Here is a tiny trained network, its code and every weight. The questions are about switching its units off for an input and a class, where a switched-off unit gives its printed mean instead of its output.

import numpy as np


def w(rows, s, z=0):
    codes = np.array(rows[::2]) - 128.0
    scale = np.full(codes.shape[1], s)
    scale[-1] = z or s
    return codes * scale


def f(y):
    return np.maximum(y, 0)


def log_softmax(a):
    a = a - a.max(-1, keepdims=True)
    return a - np.log(np.exp(a).sum(-1, keepdims=True))


def net(x, mask):
    res = np.array(x, float).reshape(1, 3) / 4 @ E
    y = f(res @ A[0][:, :-1].T + A[0][:, -1])
    res = res + np.where(mask, y, B[0][:, -1]) @ B[0][:, :-1]
    return log_softmax(res[-1] @ U[:, :-1].T + U[:, -1])


A, B = {}, {}
E = w([
[232,126,113,224,84],'x0',
[186,246,172,223,176],'x1',
[116,69,71,161,154],'x2',
],0.012)
A[0] = w([
[191,133,88,184,186,89],'neuron 1',
[93,14,67,138,122,253],'neuron 2',
[209,148,86,237,145,139],'neuron 3',
[190,146,157,167,139,133],'neuron 4',
[156,205,95,249,197,189],'neuron 5',
[120,164,118,168,129,147],'neuron 6',
[81,95,205,123,199,43],'neuron 7',
[78,116,192,72,100,237],'neuron 8',
[194,137,88,109,50,213],'neuron 9',
[168,218,192,164,97,80],'neuron 10',
[104,222,254,80,166,143],'neuron 11',
[147,167,222,172,127,37],'neuron 12',
[168,6,53,149,3,144],'neuron 13',
],0.0091,0.0034)
B[0] = w([
[157,79,154,140,147,185],'neuron 1',
[2,130,28,173,85,244],'neuron 2',
[165,136,141,173,190,231],'neuron 3',
[174,113,120,70,111,187],'neuron 4',
[150,95,98,150,171,245],'neuron 5',
[149,86,90,121,148,162],'neuron 6',
[168,163,144,152,54,160],'neuron 7',
[125,177,124,73,99,205],'neuron 8',
[154,216,179,202,107,182],'neuron 9',
[96,110,50,89,130,208],'neuron 10',
[125,166,135,133,59,210],'neuron 11',
[93,128,82,102,164,182],'neuron 12',
[100,227,164,205,93,241],'neuron 13',
],0.0095,0.013)
U = w([
[151,167,97,224,99,254],'0',
[175,145,214,75,95,101],'1',
[99,121,4,72,126,161],'2',
[201,59,94,136,185,100],'3',
],0.014,0.00057)

Each question gives the input, the list of numbers given to net, and the class t.
The units are the neurons (one row each of A and B). Each row of codes is followed by its name. A weight is (code - 128) times the scale printed after its matrix; where a second scale follows, it is the last column's (A, B and U).
mask holds one flag per neuron, in row order. A switched-off neuron (its flag False) gives its mean, the last column of its row in B, instead of its output. The means were averaged over made-up inputs and are rounded, as every weight is.
A unit's drop is (log p(t) with every unit on - log p(t) with that unit switched off) / (log p(t) with every unit on - log p(t) with every unit switched off).
The circuit of an input: a set's keep is (log p(t) with only the set's units on - log p(t) with every unit switched off) / (log p(t) with every unit on - log p(t) with every unit switched off). Starting from the 12 units with the biggest drops (on a tie, the unit counted first), units are removed one at a time, each time the one whose removal leaves the highest keep (on an exact tie, the one counted first), for as long as the keep stays at least 0.8.
circuit, biggest first: the units of the circuit, biggest drop first
top k neurons: the k neurons with the biggest drops, biggest first
drop when u is switched off: that unit's drop, to one decimal
input [-4,0,-7], class 1: circuit, biggest first	(neuron 2)
input [1,5,-7], class 2: circuit, biggest first	(neuron 10; neuron 13)
input [-4,2,-8], class 1: top 3 neurons	(neuron 2; neuron 11; neuron 5)
input [-3,-3,-5], class 1: circuit, biggest first	(neuron 2; neuron 10)
input [-8,8,-4], class 2: top 2 neurons	(neuron 10; neuron 13)
input [-1,2,0], class 3: circuit, biggest first	(neuron 2; neuron 13)
input [1,-4,4], class 0: top 2 neurons	(neuron 13; neuron 10)
input [0,-3,7], class 0: top 3 neurons	(neuron 13; neuron 10; neuron 12)
input [3,-1,-8], class 1: top 3 neurons	(neuron 2; neuron 13; neuron 5)
input [-4,1,0], class 1: circuit, biggest first	(neuron 2; neuron 5)
input [-2,2,-2], class 2: top 3 neurons	(neuron 13; neuron 9; neuron 3)
input [-4,5,0], class 2: top 2 neurons	(neuron 13; neuron 9)
input [-1,-3,-6], class 1: top 2 neurons	(neuron 2; neuron 10)
input [-1,4,-6], class 2: top 2 neurons	(neuron 10; neuron 13)
input [-4,7,-8], class 2: circuit, biggest first	(neuron 10)
input [4,-5,6], class 0: drop when neuron 13 is switched off	0.3
input [-2,3,8], class 3: drop when neuron 13 is switched off	0.4
input [-1,1,-7], class 2: drop when neuron 9 is switched off	0.2
